Here is a tiny trained network, its code and every weight. The questions are about switching its units off for an input and a target symbol, where a switched-off unit gives its printed mean instead of its output.

import numpy as np


def w(rows, s, z=0):
    codes = np.array(rows[::2]) - 128.0
    scale = np.full(codes.shape[1], s)
    scale[-1] = z or s
    return codes * scale


def f(y):
    return np.maximum(y, 0)


def softmax(a):
    e = np.exp(a - a.max(-1, keepdims=True))
    return e / e.sum(-1, keepdims=True)


def log_softmax(a):
    a = a - a.max(-1, keepdims=True)
    return a - np.log(np.exp(a).sum(-1, keepdims=True))


def net(x, mask):
    ids = ['ΔΞΣΦαβεζλψω'.index(c) for c in x.split()]
    T = len(ids)
    res = E[ids] + P[:T]
    r = res
    for j in range(2):
        rows = slice(4 * j, 4 * j + 4)
        q, k, v = (r @ M[0][rows].T for M in (Q, K, V))
        z = softmax(np.where(np.tri(T) > 0, q @ k.T / 4**0.5, -1e9)) @ v
        o = O[0][rows]
        res = res + np.where(mask[j], z, o[:, -1]) @ o[:, :-1]
    y = f(res @ A[0][:, :-1].T + A[0][:, -1])
    res = res + np.where(mask[2:10], y, B[0][:, -1]) @ B[0][:, :-1]
    return log_softmax(res[-1] @ U[:, :-1].T + U[:, -1])


Q, K, V, O, A, B = {}, {}, {}, {}, {}, {}
E = w([
[84,166,225,125,95,107,85,152,202],'Δ',
[170,64,165,186,52,186,215,40,147],'Ξ',
[60,186,134,114,77,155,32,108,139],'Σ',
[109,150,217,173,92,176,85,131,191],'Φ',
[166,194,181,137,89,164,109,180,194],'α',
[79,206,154,157,81,81,136,162,211],'β',
[119,133,47,139,72,175,169,66,202],'ε',
[190,121,48,116,159,18,150,105,234],'ζ',
[165,139,127,224,129,2,205,100,101],'λ',
[100,223,180,203,147,85,47,177,123],'ψ',
[249,207,29,138,133,110,97,130,89],'ω',
],0.0098)
P = w([
[181,35,170,85,33,83,89,126,145],'0',
[114,122,135,88,88,102,159,182,96],'1',
[145,201,184,70,114,87,153,54,148],'2',
[194,100,146,170,31,86,53,81,196],'3',
[109,134,104,131,130,134,143,179,117],'4',
[138,231,155,107,151,112,145,45,160],'5',
[186,119,116,210,69,111,42,79,206],'6',
[108,142,73,170,169,162,141,176,130],'7',
[132,251,122,142,190,133,143,41,166],'8',
[175,146,91,250,100,138,32,81,214],'9',
[102,141,76,173,189,177,128,179,157],'10',
],0.014)
Q[0] = w([
[96,219,97,53,154,157,213,66,145],'H0',
[59,83,141,48,237,146,209,247,47],'H0',
[88,45,45,97,91,182,79,231,81],'H0',
[100,106,179,121,158,205,171,93,69],'H0',
[119,146,106,13,236,153,160,163,30],'H1',
[203,213,143,146,107,121,90,9,169],'H1',
[197,96,96,152,116,45,66,94,152],'H1',
[172,111,133,214,60,136,30,158,107],'H1',
],0.012)
K[0] = w([
[186,65,33,68,72,153,200,59,161],'H0',
[136,72,228,13,25,59,120,143,137],'H0',
[44,164,163,42,89,150,29,179,143],'H0',
[114,84,187,115,55,192,154,76,72],'H0',
[167,89,172,5,23,85,89,104,65],'H1',
[175,131,7,178,185,144,147,60,107],'H1',
[175,202,70,165,177,50,129,172,119],'H1',
[123,220,124,210,192,197,65,178,85],'H1',
],0.013)
V[0] = w([
[94,144,105,88,139,119,98,156,198],'H0',
[82,148,193,159,127,125,84,152,104],'H0',
[112,125,155,111,61,253,155,99,159],'H0',
[90,83,154,148,108,72,148,70,102],'H0',
[96,134,204,201,82,146,194,143,133],'H1',
[199,149,133,111,109,98,182,175,179],'H1',
[78,97,150,142,140,79,156,130,177],'H1',
[66,157,40,140,90,135,135,111,140],'H1',
],0.013)
O[0] = w([
[172,151,169,84,175,106,158,175,66,157],'H0',
[58,95,161,162,167,120,81,114,96,84],'H0',
[93,112,247,97,60,214,150,163,151,61],'H0',
[44,152,58,91,125,163,116,72,137,141],'H0',
[157,142,111,192,114,202,178,115,52,136],'H1',
[154,172,72,146,183,136,175,200,171,254],'H1',
[129,188,158,156,181,126,158,72,91,151],'H1',
[38,170,101,64,78,132,144,122,123,158],'H1',
],0.011,0.0077)
A[0] = w([
[103,195,149,143,215,121,153,65,129,3],'N0',
[97,193,145,2,159,112,159,46,104,44],'N1',
[144,50,57,180,155,85,53,142,156,150],'N2',
[160,55,121,87,110,97,183,143,45,211],'N3',
[178,96,211,130,134,49,49,28,166,212],'N4',
[163,152,107,115,169,117,203,198,127,30],'N5',
[127,87,85,132,31,103,52,110,159,23],'N6',
[95,197,94,104,73,126,90,26,192,83],'N7',
],0.008,0.0061)
B[0] = w([
[91,24,206,108,122,131,111,148,170,192],'N0',
[138,121,107,246,124,79,87,195,68,173],'N1',
[61,100,105,132,79,158,139,115,127,250],'N2',
[185,243,178,224,165,25,240,116,94,143],'N3',
[183,101,93,62,113,70,120,126,37,187],'N4',
[90,108,183,98,94,170,66,135,106,226],'N5',
[100,128,181,151,205,143,198,179,107,160],'N6',
[130,111,172,116,158,48,142,83,127,229],'N7',
],0.012)
U = w([
[198,126,122,114,195,122,162,107,103,129],'Δ',
[45,35,152,91,87,205,66,123,173,135],'Ξ',
[120,111,164,79,139,119,153,108,94,20],'Σ',
[164,91,156,127,87,150,87,101,133,103],'Φ',
[206,104,130,195,118,112,89,155,177,71],'α',
[152,247,77,169,181,112,188,159,100,254],'β',
[110,151,171,90,88,117,152,88,157,50],'ε',
[187,173,99,86,127,103,111,90,161,187],'ζ',
[135,113,112,147,163,117,144,91,151,116],'λ',
[150,134,111,145,86,113,116,102,79,42],'ψ',
[62,81,119,121,111,162,153,182,125,186],'ω',
],0.013,0.008)

Each question gives the input, a string of symbols that net reads in full, and the target symbol t.
The units are the heads (4 rows each of Q, K, V and O) and the neurons (one row each of A and B). Each row of codes is followed by its name. A weight is (code - 128) times the scale printed after its matrix; where a second scale follows, it is the last column's (O, A, B and U).
mask holds one flag per unit, heads first, then neurons. A switched-off unit (its flag False) gives its mean, the last column of its rows in O or B, instead of its output. The means were averaged over made-up inputs and are rounded, as every weight is.
A unit's drop is (log p(t) with every unit on - log p(t) with that unit switched off) / (log p(t) with every unit on - log p(t) with every unit switched off).
The circuit of an input: a set's keep is (log p(t) with only the set's units on - log p(t) with every unit switched off) / (log p(t) with every unit on - log p(t) with every unit switched off). Starting from all 10 units, units are removed one at a time, each time the one whose removal leaves the highest keep (on an exact tie, the one counted first), for as long as the keep stays at least 0.8.
units of the circuit, in order: the units of the circuit, biggest drop first
most important unit: the unit with the biggest drop
k most important neurons: the k neurons with the biggest drops, biggest first
heads that matter: for each layer, one digit per head in row order, 1 if its drop is at least 0.15 and else 0, layers parted by /
input Ξ β Ξ Ξ ζ Ξ ω Σ β Σ, target β: most important unit -> N5
input α ζ ζ λ Σ Σ ζ ε ζ ε, target ζ: units of the circuit, in order -> [H0 H1 N1]
input ω ε ψ ζ ω, target ω: units of the circuit, in order -> [H1 N2]
input ψ α Σ Σ Δ Φ, target Ξ: 3 most important neurons -> [N7 N3 N1]
input Σ λ λ Ξ Σ β α Σ α, target ε: units of the circuit, in order -> [H0 N7]
input ε Ξ ψ Δ λ Σ Ξ, target λ: units of the circuit, in order -> [H0 N7]
input α Σ α Δ ζ Ξ Δ, target ζ: heads that matter -> 00
input Ξ β β ε Ξ β ζ ζ ω ω ζ, target Ξ: 2 most important neurons -> [N5 N2]
input β ω λ ω α ε ε ω, target Ξ: units of the circuit, in order -> [H1 N5]
input ψ Ξ Ξ Σ ζ α ω Ξ, target Ξ: heads that matter -> 10
input ψ Ξ β Δ α ω Σ, target ω: heads that matter -> 01
input ζ ψ ζ α ψ ζ, target α: units of the circuit, in order -> [N1 N0 H1]
input Σ ω ε Σ ψ ω Δ ψ ζ λ, target ψ: units of the circuit, in order -> [N4 H1]
input Ξ β λ ε, target λ: heads that matter -> 10
input Ξ Ξ Φ β Σ ζ Ξ α Σ, target ε: heads that matter -> 10
input Σ ε ψ λ ζ ψ, target α: most important unit -> N0
input ζ Φ ψ ε Δ α β Δ ω ε ε, target Ξ: heads that matter -> 10
input Σ λ ψ Ξ Δ ζ ζ Σ Σ, target α: units of the circuit, in order -> [N1 N0 H1 H0]
input Δ β λ Σ ζ Δ ε ζ Σ ψ ζ, target Ξ: heads that matter -> 01
input ψ Ξ Σ Σ Ξ Σ Φ, target Φ: heads that matter -> 11
input ζ ω Ξ ζ, target ω: heads that matter -> 01
input ω Ξ β ω Δ ω ζ ζ ψ Ξ, target ψ: units of the circuit, in order -> [N4 H0 H1]
